Here is a tiny trained network, its code and every weight. The questions are about switching its units off for an input and a class, where a switched-off unit gives its printed mean instead of its output.

import numpy as np


def w(rows, s, z=0):
    codes = np.array(rows[::2]) - 128.0
    scale = np.full(codes.shape[1], s)
    scale[-1] = z or s
    return codes * scale


def f(y):
    return np.maximum(y, 0)


def log_softmax(a):
    a = a - a.max(-1, keepdims=True)
    return a - np.log(np.exp(a).sum(-1, keepdims=True))


def net(x, mask):
    res = np.array(x, float).reshape(1, 7) / 4 @ E
    y = f(res @ A[0][:, :-1].T + A[0][:, -1])
    res = res + np.where(mask, y, B[0][:, -1]) @ B[0][:, :-1]
    return log_softmax(res[-1] @ U[:, :-1].T + U[:, -1])


A, B = {}, {}
E = w([
[127,119,130,128,134,128,128],'x0',
[51,135,137,78,112,215,141],'x1',
[128,121,130,130,130,128,129],'x2',
[219,136,201,85,84,179,139],'x3',
[127,141,123,124,122,126,127],'x4',
[86,97,168,2,142,9,89],'x5',
[178,58,35,56,114,147,109],'x6',
],0.0082)
A[0] = w([
[103,153,220,212,118,150,119,33],'neuron 1',
[161,156,176,85,106,111,130,111],'neuron 2',
[117,162,182,172,135,143,128,52],'neuron 3',
[55,107,39,209,152,139,120,90],'neuron 4',
[105,129,125,117,135,184,135,73],'neuron 5',
[199,78,5,94,115,195,119,16],'neuron 6',
[60,140,120,106,117,250,131,47],'neuron 7',
[254,137,208,120,111,224,128,43],'neuron 8',
[105,182,50,158,101,102,124,3],'neuron 9',
[249,140,90,222,129,63,125,24],'neuron 10',
[171,139,98,226,116,222,133,19],'neuron 11',
[143,131,102,184,116,162,135,66],'neuron 12',
[157,112,90,98,134,153,111,34],'neuron 13',
[163,145,106,152,158,167,137,97],'neuron 14',
],0.014,0.0028)
B[0] = w([
[149,210,162,149,134,109,162,214],'neuron 1',
[104,107,88,124,139,95,114,177],'neuron 2',
[145,179,149,146,135,113,138,182],'neuron 3',
[126,130,23,156,134,134,131,213],'neuron 4',
[92,107,169,115,132,174,139,157],'neuron 5',
[141,227,178,162,137,98,156,222],'neuron 6',
[165,58,186,122,92,208,105,200],'neuron 7',
[108,119,4,167,140,145,135,244],'neuron 8',
[125,117,85,147,139,146,144,161],'neuron 9',
[129,68,197,112,93,238,115,231],'neuron 10',
[112,127,135,62,131,49,89,248],'neuron 11',
[102,112,134,99,141,87,130,186],'neuron 12',
[115,144,166,152,142,114,133,158],'neuron 13',
[154,82,133,113,138,80,146,176],'neuron 14',
],0.023,0.013)
U = w([
[113,151,14,176,126,170,143,212],'0',
[163,254,201,181,132,121,180,1],'1',
[94,115,148,18,122,61,77,225],'2',
[140,107,185,114,61,242,113,107],'3',
],0.01,0.0017)

Each question gives the input, the list of numbers given to net, and the class t.
The units are the neurons (one row each of A and B). Each row of codes is followed by its name. A weight is (code - 128) times the scale printed after its matrix; where a second scale follows, it is the last column's (A, B and U).
mask holds one flag per neuron, in row order. A switched-off neuron (its flag False) gives its mean, the last column of its row in B, instead of its output. The means were averaged over made-up inputs and are rounded, as every weight is.
A unit's drop is (log p(t) with every unit on - log p(t) with that unit switched off) / (log p(t) with every unit on - log p(t) with every unit switched off).
The circuit of an input: a set's keep is (log p(t) with only the set's units on - log p(t) with every unit switched off) / (log p(t) with every unit on - log p(t) with every unit switched off). Starting from the 12 units with the biggest drops (on a tie, the unit counted first), units are removed one at a time, each time the one whose removal leaves the highest keep (on an exact tie, the one counted first), for as long as the keep stays at least 0.8.
units of the circuit, in order: the units of the circuit, biggest drop first
most important unit: the unit with the biggest drop
top k neurons: the k neurons with the biggest drops, biggest first
drop of u: that unit's drop, to one decimal
input [0,5,1,1,3,-3,-1], class 3: most important unit -> neuron 7
input [-1,7,7,-7,8,8,-8], class 1: units of the circuit, in order -> neuron 8; neuron 11
input [3,5,6,-3,-6,2,0], class 3: top 2 neurons -> neuron 8; neuron 11
input [2,7,-3,8,6,6,3], class 0: top 2 neurons -> neuron 10; neuron 8
input [-6,-5,3,3,-7,5,5], class 1: top 4 neurons -> neuron 11; neuron 7; neuron 8; neuron 6
input [8,-3,7,8,8,7,8], class 0: top 2 neurons -> neuron 8; neuron 2
input [3,-8,-5,4,-3,-8,7], class 2: top 2 neurons -> neuron 11; neuron 12
input [-7,7,6,-5,-4,-6,-7], class 1: top 2 neurons -> neuron 1; neuron 10
input [-7,6,-4,-5,5,1,2], class 3: top 2 neurons -> neuron 8; neuron 7
input [8,-6,4,0,-3,8,8], class 1: top 2 neurons -> neuron 11; neuron 6
input [5,4,-4,6,-7,7,7], class 1: top 3 neurons -> neuron 6; neuron 11; neuron 4
input [4,3,-3,6,-2,-7,-3], class 2: top 3 neurons -> neuron 11; neuron 4; neuron 12
input [-4,6,-4,-5,0,2,2], class 3: top 2 neurons -> neuron 8; neuron 7
input [4,7,-8,-4,1,2,5], class 3: units of the circuit, in order -> neuron 7
input [-6,3,6,-5,1,-8,-3], class 2: top 2 neurons -> neuron 11; neuron 8
input [-4,-2,1,-5,-2,-2,8], class 1: top 2 neurons -> neuron 6; neuron 8
input [1,1,6,-3,-4,-4,0], class 2: top 2 neurons -> neuron 8; neuron 11
input [0,7,-1,-4,-8,-2,4], class 3: drop of neuron 8 -> 0.2
input [7,-8,7,-5,-8,-2,-1], class 3: drop of neuron 12 -> 0.0
input [-5,-2,-3,-7,-4,6,3], class 0: units of the circuit, in order -> neuron 11
input [6,-2,0,4,3,-7,6], class 2: drop of neuron 12 -> 0.4
input [7,7,8,8,2,-1,0], class 0: drop of neuron 10 -> 1.2
